Below is a small trained network, with its code and all its weights. Each question gives an input and a class and asks what happens when units are switched off, that is, made to give their printed mean instead of their output.

import numpy as np


def w(rows, s, z=0):
    codes = np.array(rows[::2]) - 128.0
    scale = np.full(codes.shape[1], s)
    scale[-1] = z or s
    return codes * scale


def f(y):
    return y / 2 * (1 + np.tanh(0.7978845608 * (y + 0.044715 * y**3)))


def log_softmax(a):
    a = a - a.max(-1, keepdims=True)
    return a - np.log(np.exp(a).sum(-1, keepdims=True))


def net(x, mask):
    res = np.array(x, float).reshape(1, 2) / 4 @ E
    y = f(res @ A[0][:, :-1].T + A[0][:, -1])
    res = res + np.where(mask, y, B[0][:, -1]) @ B[0][:, :-1]
    return log_softmax(res[-1] @ U[:, :-1].T + U[:, -1])


A, B = {}, {}
E = w([
[129,200,156,97,112,254,106,48],'x0',
[224,107,76,179,213,111,207,31],'x1',
],0.0094)
A[0] = w([
[145,179,118,115,118,198,145,29,106],'n0',
[80,125,144,59,93,124,94,188,129],'n1',
[98,48,109,236,205,69,58,183,100],'n2',
[146,123,101,253,157,135,142,123,89],'n3',
[42,70,30,161,159,123,191,200,251],'n4',
[108,151,200,93,160,185,102,64,180],'n5',
[141,55,142,131,135,54,112,153,99],'n6',
[129,175,99,147,121,90,76,107,173],'n7',
[250,111,106,176,166,108,154,47,165],'n8',
[161,128,106,73,186,115,242,50,82],'n9',
[150,173,191,89,76,157,130,246,78],'n10',
[145,192,136,111,132,203,56,70,106],'n11',
[30,151,200,2,106,138,117,232,161],'n12',
[173,64,66,121,176,83,172,68,152],'n13',
],0.01,0.013)
B[0] = w([
[105,129,158,104,86,55,121,132,185],'n0',
[147,158,138,56,169,160,61,146,186],'n1',
[33,139,212,164,89,73,162,106,186],'n2',
[16,178,127,78,165,113,123,81,162],'n3',
[170,84,125,173,76,142,90,115,244],'n4',
[175,93,130,175,53,85,139,152,208],'n5',
[26,179,187,138,94,50,209,57,166],'n6',
[174,105,141,154,134,154,118,137,156],'n7',
[164,114,117,71,146,141,61,150,250],'n8',
[53,185,191,59,180,132,141,149,190],'n9',
[10,221,137,54,172,90,146,102,167],'n10',
[103,99,182,156,62,56,177,106,189],'n11',
[171,120,150,98,151,131,84,145,244],'n12',
[183,101,153,77,123,111,59,118,229],'n13',
],0.013,0.015)
U = w([
[133,165,152,6,186,143,59,120,111],'0',
[96,131,167,129,44,66,132,80,142],'1',
[245,61,99,159,83,196,45,145,255],'2',
[113,154,89,130,158,182,127,67,92],'3',
[133,168,94,116,142,158,137,99,79],'4',
[117,151,95,137,172,147,154,129,95],'5',
[91,154,111,152,147,140,178,99,87],'6',
[106,125,84,177,126,188,120,111,88],'7',
],0.013,0.0066)

Each question gives the input, the list of numbers given to net, and the class t.
The units are the neurons (one row each of A and B). Each row of codes is followed by its name. A weight is (code - 128) times the scale printed after its matrix; where a second scale follows, it is the last column's (A, B and U).
mask holds one flag per neuron, in row order. A switched-off neuron (its flag False) gives its mean, the last column of its row in B, instead of its output. The means were averaged over made-up inputs and are rounded, as every weight is.
A unit's drop is (log p(t) with every unit on - log p(t) with that unit switched off) / (log p(t) with every unit on - log p(t) with every unit switched off).
most important unit: the unit with the biggest drop
k most important neurons: the k neurons with the biggest drops, biggest first
drop when u is switched off: that unit's drop, to one decimal
input [2,-3], class 2: most important unit -> n9
input [-8,8], class 0: 3 most important neurons -> [n8; n13; n9]
input [7,6], class 1: 3 most important neurons -> [n11; n5; n0]
input [4,-3], class 1: 2 most important neurons -> [n8; n4]
input [-7,8], class 0: 3 most important neurons -> [n8; n13; n9]
input [7,-6], class 1: 2 most important neurons -> [n11; n5]
input [-5,5], class 0: 2 most important neurons -> [n8; n5]
input [1,-3], class 2: 3 most important neurons -> [n9; n3; n6]
input [4,0], class 1: drop when n4 is switched off -> 0.4
input [1,3], class 2: drop when n10 is switched off -> 0.3
input [3,2], class 2: drop when n10 is switched off -> 0.3
